Here is a tiny trained network, its code and every weight. The questions are about switching its units off for an input and a class, where a switched-off unit gives its printed mean instead of its output.

import numpy as np


def w(rows, s, z=0):
    codes = np.array(rows[::2]) - 128.0
    scale = np.full(codes.shape[1], s)
    scale[-1] = z or s
    return codes * scale


def f(y):
    return np.maximum(y, 0)


def log_softmax(a):
    a = a - a.max(-1, keepdims=True)
    return a - np.log(np.exp(a).sum(-1, keepdims=True))


def net(x, mask):
    res = np.array(x, float).reshape(1, 6) / 4 @ E
    y = f(res @ A[0][:, :-1].T + A[0][:, -1])
    res = res + np.where(mask, y, B[0][:, -1]) @ B[0][:, :-1]
    return log_softmax(res[-1] @ U[:, :-1].T + U[:, -1])


A, B = {}, {}
E = w([
[236,167,137],'x0',
[118,146,108],'x1',
[127,127,136],'x2',
[136,114,145],'x3',
[183,54,12],'x4',
[114,153,97],'x5',
],0.011)
A[0] = w([
[144,121,59,94],'n0',
[4,39,109,71],'n1',
[42,145,140,229],'n2',
[94,195,207,119],'n3',
[119,244,208,44],'n4',
[90,227,199,132],'n5',
[213,58,55,87],'n6',
[216,176,130,102],'n7',
[105,197,86,253],'n8',
[1,69,121,145],'n9',
[159,10,92,79],'n10',
[72,64,112,102],'n11',
[183,206,59,119],'n12',
[205,25,157,107],'n13',
],0.0092,0.0068)
B[0] = w([
[13,77,108,174],'n0',
[149,228,192,208],'n1',
[178,106,122,250],'n2',
[70,57,83,236],'n3',
[72,137,71,223],'n4',
[101,112,15,254],'n5',
[34,125,128,234],'n6',
[138,255,219,192],'n7',
[229,106,60,236],'n8',
[171,167,189,234],'n9',
[91,134,93,201],'n10',
[145,150,190,172],'n11',
[128,169,106,192],'n12',
[112,113,181,191],'n13',
],0.0084,0.0081)
U = w([
[71,85,79,71],'0',
[235,99,122,254],'1',
[205,254,178,62],'2',
],0.0087,0.0081)

Each question gives the input, the list of numbers given to net, and the class t.
The units are the neurons (one row each of A and B). Each row of codes is followed by its name. A weight is (code - 128) times the scale printed after its matrix; where a second scale follows, it is the last column's (A, B and U).
mask holds one flag per neuron, in row order. A switched-off neuron (its flag False) gives its mean, the last column of its row in B, instead of its output. The means were averaged over made-up inputs and are rounded, as every weight is.
A unit's drop is (log p(t) with every unit on - log p(t) with that unit switched off) / (log p(t) with every unit on - log p(t) with every unit switched off).
The circuit of an input: a set's keep is (log p(t) with only the set's units on - log p(t) with every unit switched off) / (log p(t) with every unit on - log p(t) with every unit switched off). Starting from the 12 units with the biggest drops (on a tie, the unit counted first), units are removed one at a time, each time the one whose removal leaves the highest keep (on an exact tie, the one counted first), for as long as the keep stays at least 0.8.
units of the circuit, in order: the units of the circuit, biggest drop first
k most important neurons: the k neurons with the biggest drops, biggest first
drop of u: that unit's drop, to one decimal
input [-5,-5,-3,1,-4,6], class 2: units of the circuit, in order : [n9]
input [-8,2,4,7,7,8], class 2: units of the circuit, in order : [n1, n9]
input [-4,7,-2,3,2,-8], class 2: units of the circuit, in order : [n1, n3, n5]
input [-7,-5,-2,0,4,-7], class 2: units of the circuit, in order : [n1, n9]
input [-4,-5,6,-7,-4,1], class 1: 4 most important neurons : [n6, n2, n9, n0]
input [6,2,-3,-2,2,6], class 2: 2 most important neurons : [n7, n3]
input [8,-4,4,5,8,2], class 0: 2 most important neurons : [n6, n0]
input [-7,-4,1,5,-3,0], class 2: drop of n1 : 0.4
input [4,2,3,3,-5,1], class 0: drop of n0 : -0.1
input [3,-4,-8,6,8,0], class 0: drop of n0 : 0.0
input [6,0,-1,-6,-6,2], class 0: drop of n4 : 0.3
input [-7,0,-5,5,5,-7], class 2: units of the circuit, in order : [n1, n9]
